Below is a small trained network, with its code and all its weights. Each question gives an input and a target symbol and asks what happens when units are switched off, that is, made to give their printed mean instead of their output.

import numpy as np


def w(rows, s, z=0):
    codes = np.array(rows[::2]) - 128.0
    scale = np.full(codes.shape[1], s)
    scale[-1] = z or s
    return codes * scale


def norm(h):
    return h / np.sqrt((h * h).mean(-1, keepdims=True) + 1e-5)


def f(y):
    return y / 2 * (1 + np.tanh(0.7978845608 * (y + 0.044715 * y**3)))


def softmax(a):
    e = np.exp(a - a.max(-1, keepdims=True))
    return e / e.sum(-1, keepdims=True)


def log_softmax(a):
    a = a - a.max(-1, keepdims=True)
    return a - np.log(np.exp(a).sum(-1, keepdims=True))


def net(x, mask):
    ids = ['αημξπσψ'.index(c) for c in x.split()]
    T = len(ids)
    res = E[ids] + P[:T]
    u = 0
    for l in range(3):
        r = norm(res)
        for j in range(3):
            rows = slice(2 * j, 2 * j + 2)
            q, k, v = (r @ M[l][rows].T for M in (Q, K, V))
            z = softmax(np.where(np.tri(T) > 0, q @ k.T / 2**0.5, -1e9)) @ v
            o = O[l][rows]
            res = res + np.where(mask[u + j], z, o[:, -1]) @ o[:, :-1]
        u += 3
        y = f(norm(res) @ A[l][:, :-1].T + A[l][:, -1])
        res = res + np.where(mask[u : u + 4], y, B[l][:, -1]) @ B[l][:, :-1]
        u += 4
    return log_softmax(norm(res)[-1] @ U[:, :-1].T + U[:, -1])


Q, K, V, O, A, B = {}, {}, {}, {}, {}, {}
E = w([
[143,143,95,121,23,113,27],'α',
[118,220,146,177,239,232,237],'η',
[55,176,219,123,69,156,144],'μ',
[160,254,126,108,190,97,212],'ξ',
[98,212,145,123,186,148,169],'π',
[141,202,96,89,132,100,171],'σ',
[94,166,83,97,181,162,187],'ψ',
],0.0028)
P = w([
[139,24,129,109,103,136,64],'0',
[53,186,33,133,173,108,119],'1',
[102,211,165,201,93,253,185],'2',
[152,146,129,22,72,133,149],'3',
[126,222,85,146,149,70,95],'4',
[79,186,172,196,83,231,184],'5',
[67,35,226,87,209,33,93],'6',
[141,216,98,168,139,82,98],'7',
],0.0043)
Q[0] = w([
[115,94,143,112,153,174,177],'0.h0',
[153,174,131,150,124,97,113],'0.h0',
[105,118,181,86,110,115,147],'0.h1',
[137,92,163,126,188,1,108],'0.h1',
[122,130,116,146,172,71,116],'0.h2',
[138,138,128,139,119,174,118],'0.h2',
],0.0097)
K[0] = w([
[7,173,107,95,176,34,191],'0.h0',
[159,87,81,148,90,156,91],'0.h0',
[116,62,142,20,72,78,156],'0.h1',
[156,238,144,3,95,116,186],'0.h1',
[79,191,61,192,90,185,146],'0.h2',
[136,50,126,94,122,91,74],'0.h2',
],0.0054)
V[0] = w([
[97,171,157,148,113,108,123],'0.h0',
[125,102,172,129,155,118,98],'0.h0',
[140,136,255,104,82,93,104],'0.h1',
[24,166,192,144,112,124,136],'0.h1',
[116,87,135,69,127,125,79],'0.h2',
[169,124,131,89,165,131,123],'0.h2',
],0.006)
O[0] = w([
[196,113,163,146,164,91,149,143],'0.h0',
[69,56,105,159,89,140,134,116],'0.h0',
[129,210,112,107,100,254,118,170],'0.h1',
[64,181,150,48,156,121,79,158],'0.h1',
[76,126,96,103,121,67,156,252],'0.h2',
[90,125,168,136,120,63,119,82],'0.h2',
],0.0043,0.0017)
A[0] = w([
[155,222,141,122,164,122,183,71],'0.n0',
[130,134,40,254,183,19,148,106],'0.n1',
[75,118,204,207,105,114,206,60],'0.n2',
[124,141,156,208,239,173,162,7],'0.n3',
],0.0041,0.0019)
B[0] = w([
[98,51,178,140,138,167,145,255],'0.n0',
[140,234,115,139,125,176,88,210],'0.n1',
[190,155,90,187,163,118,126,156],'0.n2',
[147,131,139,101,1,66,72,151],'0.n3',
],0.005,0.0016)
Q[1] = w([
[70,181,42,231,64,197,168],'1.h0',
[169,161,137,252,118,192,232],'1.h0',
[25,146,128,55,44,140,81],'1.h1',
[156,108,135,134,71,90,204],'1.h1',
[98,136,2,154,62,163,211],'1.h2',
[184,37,116,80,116,94,187],'1.h2',
],0.0065)
K[1] = w([
[121,114,126,255,133,154,95],'1.h0',
[131,91,152,216,209,136,120],'1.h0',
[89,93,65,59,122,94,51],'1.h1',
[189,117,61,176,144,106,150],'1.h1',
[119,90,151,213,173,136,114],'1.h2',
[139,63,80,137,113,94,174],'1.h2',
],0.0074)
V[1] = w([
[97,65,86,170,78,81,9],'1.h0',
[143,150,217,115,1,120,127],'1.h0',
[156,145,132,219,171,175,173],'1.h1',
[154,207,99,75,102,99,230],'1.h1',
[108,43,134,187,180,177,50],'1.h2',
[73,114,149,237,177,147,166],'1.h2',
],0.0034)
O[1] = w([
[240,111,205,168,191,164,66,113],'1.h0',
[163,191,20,141,135,105,116,222],'1.h0',
[116,146,56,132,88,108,2,41],'1.h1',
[83,82,203,196,73,162,97,163],'1.h1',
[46,158,67,10,168,89,19,9],'1.h2',
[82,180,153,84,171,8,134,132],'1.h2',
],0.0033,0.0015)
A[1] = w([
[77,159,124,119,148,139,224,78],'1.n0',
[15,106,198,16,118,208,162,6],'1.n1',
[211,113,61,2,103,206,190,91],'1.n2',
[122,250,182,180,174,162,145,202],'1.n3',
],0.004,0.0021)
B[1] = w([
[155,69,85,115,121,98,71,157],'1.n0',
[204,197,149,156,83,109,85,155],'1.n1',
[125,74,169,138,185,174,80,142],'1.n2',
[166,94,52,1,173,153,109,255],'1.n3',
],0.0057,0.0053)
Q[2] = w([
[147,58,149,79,64,119,174],'2.h0',
[165,152,161,145,154,25,95],'2.h0',
[168,111,205,74,142,98,61],'2.h1',
[162,72,96,161,100,173,165],'2.h1',
[92,2,172,123,73,87,150],'2.h2',
[129,90,217,132,224,109,86],'2.h2',
],0.007)
K[2] = w([
[155,76,205,133,87,38,168],'2.h0',
[176,178,109,43,159,124,148],'2.h0',
[114,228,150,116,139,28,86],'2.h1',
[114,76,166,179,160,142,190],'2.h1',
[90,122,202,254,128,103,164],'2.h2',
[119,210,185,86,65,111,247],'2.h2',
],0.0073)
V[2] = w([
[148,103,103,165,48,108,2],'2.h0',
[25,19,111,140,173,169,59],'2.h0',
[36,99,53,81,246,110,145],'2.h1',
[177,219,77,92,218,171,131],'2.h1',
[253,150,110,165,26,177,59],'2.h2',
[184,47,222,188,33,139,177],'2.h2',
],0.0032)
O[2] = w([
[103,71,173,113,136,101,216,176],'2.h0',
[221,114,199,77,134,130,195,154],'2.h0',
[123,122,37,255,104,182,136,163],'2.h1',
[110,68,120,212,161,138,150,190],'2.h1',
[176,184,117,220,144,109,89,155],'2.h2',
[148,167,9,97,140,172,168,3],'2.h2',
],0.0042,0.0045)
A[2] = w([
[180,164,158,165,174,97,30,6],'2.n0',
[147,252,150,80,134,249,29,10],'2.n1',
[163,64,159,52,228,171,155,56],'2.n2',
[22,50,203,164,141,92,37,43],'2.n3',
],0.0044,0.0026)
B[2] = w([
[119,77,166,49,38,173,170,153],'2.n0',
[33,114,63,107,88,217,104,253],'2.n1',
[80,163,115,181,159,84,98,245],'2.n2',
[126,177,71,109,253,118,148,180],'2.n3',
],0.006,0.0022)
U = w([
[211,54,207,184,160,177,105,158],'α',
[98,173,106,135,248,86,105,164],'η',
[73,119,118,68,89,221,81,212],'μ',
[117,189,108,236,51,72,108,119],'ξ',
[133,173,253,45,89,60,125,110],'π',
[221,194,90,89,111,169,228,6],'σ',
[59,2,133,139,97,95,220,30],'ψ',
],0.0079,0.002)

Each question gives the input, a string of symbols that net reads in full, and the target symbol t.
The units are the heads (2 rows each of Q, K, V and O) and the neurons (one row each of A and B). Each row of codes is followed by its name. A weight is (code - 128) times the scale printed after its matrix; where a second scale follows, it is the last column's (O, A, B and U).
mask holds one flag per unit, layer by layer, with each layer's heads first. A switched-off unit (its flag False) gives its mean, the last column of its rows in O or B, instead of its output. The means were averaged over made-up inputs and are rounded, as every weight is.
A unit's drop is (log p(t) with every unit on - log p(t) with that unit switched off) / (log p(t) with every unit on - log p(t) with every unit switched off).
The circuit of an input: a set's keep is (log p(t) with only the set's units on - log p(t) with every unit switched off) / (log p(t) with every unit on - log p(t) with every unit switched off). Starting from the 12 units with the biggest drops (on a tie, the unit counted first), units are removed one at a time, each time the one whose removal leaves the highest keep (on an exact tie, the one counted first), for as long as the keep stays at least 0.8.
circuit, biggest first: the units of the circuit, biggest drop first
top k neurons: the k neurons with the biggest drops, biggest first
which heads matter: for each layer, one digit per head in row order, 1 if its drop is at least 0.15 and else 0, layers parted by /
input ξ μ π α, target ξ: top 2 neurons	(1.n3, 0.n0)
input α α ψ μ μ μ, target σ: which heads matter	000 / 100 / 001
input α η μ α ψ α, target σ: which heads matter	000 / 000 / 001
input π μ ψ, target ψ: which heads matter	101 / 001 / 000
input μ η α μ ξ σ μ, target μ: circuit, biggest first	(0.h1, 2.n1)
input μ μ α α μ π α, target α: circuit, biggest first	(1.h2, 0.h2)
input π α η α, target π: which heads matter	101 / 001 / 010
input σ η σ π η μ, target π: which heads matter	011 / 010 / 010
input ξ η α μ, target ξ: which heads matter	011 / 000 / 100
input ξ η α σ α α π, target σ: which heads matter	001 / 101 / 011
input α σ η, target σ: top 2 neurons	(1.n3, 0.n3)
input ξ σ σ, target η: top 4 neurons	(0.n1, 1.n3, 0.n0, 2.n3)
input α μ μ π, target α: top 3 neurons	(1.n2, 1.n1, 1.n3)
input π α η μ π ξ, target ψ: which heads matter	100 / 101 / 000
input σ μ μ ψ μ α π, target ψ: top neuron	(1.n3)
input π ψ μ, target ψ: which heads matter	101 / 001 / 000
input ξ σ μ ξ, target ξ: circuit, biggest first	(0.h1, 1.n3, 0.n1, 2.h0)
input ψ α π, target ξ: which heads matter	010 / 010 / 010
input α ψ π π ξ ξ ψ, target π: which heads matter	011 / 100 / 000
input α α α α π ψ, target σ: top 2 neurons	(1.n3, 1.n2)
input π π μ α σ ξ ψ, target α: circuit, biggest first	(0.h2, 1.h2)
input μ μ ξ σ, target μ: circuit, biggest first	(0.h1, 2.n1)
input α μ α, target σ: which heads matter	001 / 000 / 100
input π α α π α α α, target π: which heads matter	011 / 100 / 010
input ξ π ψ μ, target ξ: top 2 neurons	(0.n1, 1.n3)
input α α α ξ, target α: top 2 neurons	(1.n2, 1.n1)
